Here is a tiny trained network, its code and every weight. The questions are about switching its units off for an input and a class, where a switched-off unit gives its printed mean instead of its output.

import numpy as np


def w(rows, s, z=0):
    codes = np.array(rows[::2]) - 128.0
    scale = np.full(codes.shape[1], s)
    scale[-1] = z or s
    return codes * scale


def f(y):
    return y / 2 * (1 + np.tanh(0.7978845608 * (y + 0.044715 * y**3)))


def log_softmax(a):
    a = a - a.max(-1, keepdims=True)
    return a - np.log(np.exp(a).sum(-1, keepdims=True))


def net(x, mask):
    res = np.array(x, float).reshape(1, 8) / 4 @ E
    y = f(res @ A[0][:, :-1].T + A[0][:, -1])
    res = res + np.where(mask, y, B[0][:, -1]) @ B[0][:, :-1]
    return log_softmax(res[-1] @ U[:, :-1].T + U[:, -1])


A, B = {}, {}
E = w([
[148,162,203,135],'x0',
[213,35,170,213],'x1',
[75,64,177,170],'x2',
[84,155,81,238],'x3',
[73,143,171,166],'x4',
[148,157,255,118],'x5',
[233,210,194,156],'x6',
[201,156,122,141],'x7',
],0.0081)
A[0] = w([
[162,121,132,92,136],'neuron 0',
[75,200,81,190,247],'neuron 1',
[126,59,7,96,83],'neuron 2',
[131,99,75,112,34],'neuron 3',
[131,148,146,74,152],'neuron 4',
[62,82,162,100,3],'neuron 5',
[68,131,128,79,47],'neuron 6',
[102,187,127,103,48],'neuron 7',
[131,78,174,96,243],'neuron 8',
[240,157,99,120,165],'neuron 9',
[158,66,79,166,192],'neuron 10',
[168,149,116,121,53],'neuron 11',
[98,56,139,184,239],'neuron 12',
[126,160,91,148,161],'neuron 13',
],0.014,0.0053)
B[0] = w([
[187,153,159,165,155],'neuron 0',
[75,101,120,195,247],'neuron 1',
[95,1,126,52,235],'neuron 2',
[153,73,102,72,154],'neuron 3',
[178,128,82,133,171],'neuron 4',
[225,134,112,90,167],'neuron 5',
[150,216,83,64,173],'neuron 6',
[108,108,71,91,163],'neuron 7',
[133,143,192,185,196],'neuron 8',
[184,188,94,174,222],'neuron 9',
[103,123,97,159,195],'neuron 10',
[188,114,82,134,143],'neuron 11',
[113,122,175,166,231],'neuron 12',
[104,78,155,148,166],'neuron 13',
],0.0095,0.012)
U = w([
[128,154,156,135,98],'0',
[149,183,184,133,105],'1',
[83,79,67,78,147],'2',
[159,76,255,85,108],'3',
[91,227,134,40,104],'4',
[207,208,73,75,153],'5',
[130,133,147,205,216],'6',
[178,91,59,118,6],'7',
],0.0099,0.012)

Each question gives the input, the list of numbers given to net, and the class t.
The units are the neurons (one row each of A and B). Each row of codes is followed by its name. A weight is (code - 128) times the scale printed after its matrix; where a second scale follows, it is the last column's (A, B and U).
mask holds one flag per neuron, in row order. A switched-off neuron (its flag False) gives its mean, the last column of its row in B, instead of its output. The means were averaged over made-up inputs and are rounded, as every weight is.
A unit's drop is (log p(t) with every unit on - log p(t) with that unit switched off) / (log p(t) with every unit on - log p(t) with every unit switched off).
The circuit of an input: a set's keep is (log p(t) with only the set's units on - log p(t) with every unit switched off) / (log p(t) with every unit on - log p(t) with every unit switched off). Starting from the 12 units with the biggest drops (on a tie, the unit counted first), units are removed one at a time, each time the one whose removal leaves the highest keep (on an exact tie, the one counted first), for as long as the keep stays at least 0.8.
circuit, biggest first: the units of the circuit, biggest drop first
unit that matters most: the unit with the biggest drop
top k neurons: the k neurons with the biggest drops, biggest first
drop when u is switched off: that unit's drop, to one decimal
input [2,0,-6,4,0,8,5,-4], class 5: unit that matters most -> neuron 12
input [-1,-8,8,-8,-4,-3,1,5], class 5: circuit, biggest first -> (neuron 1; neuron 6)
input [2,5,-6,-4,5,1,0,-6], class 1: top 3 neurons -> (neuron 2; neuron 1; neuron 13)
input [2,7,3,-5,-1,-6,-8,6], class 3: top 3 neurons -> (neuron 12; neuron 8; neuron 1)
input [-4,-8,-6,-8,7,-1,-1,0], class 5: top 2 neurons -> (neuron 4; neuron 6)
input [5,-7,-1,4,6,3,-2,-5], class 4: top 2 neurons -> (neuron 6; neuron 2)
input [7,5,-3,1,2,8,6,0], class 1: top 2 neurons -> (neuron 1; neuron 2)
input [0,-7,8,-7,8,6,8,-5], class 1: top 2 neurons -> (neuron 8; neuron 2)
input [-3,-6,4,-5,4,-5,7,-3], class 4: top 2 neurons -> (neuron 2; neuron 9)
input [-3,3,6,-2,7,-6,0,-8], class 3: drop when neuron 2 is switched off -> 0.2
input [8,-3,-8,-8,-1,6,-4,3], class 5: drop when neuron 12 is switched off -> 0.0
input [-6,-5,7,-8,-7,4,5,7], class 5: drop when neuron 4 is switched off -> 0.1
input [-1,2,6,-8,-3,8,3,8], class 6: drop when neuron 9 is switched off -> 0.5
input [8,6,-7,0,-1,-2,7,3], class 5: top neuron -> (neuron 9)
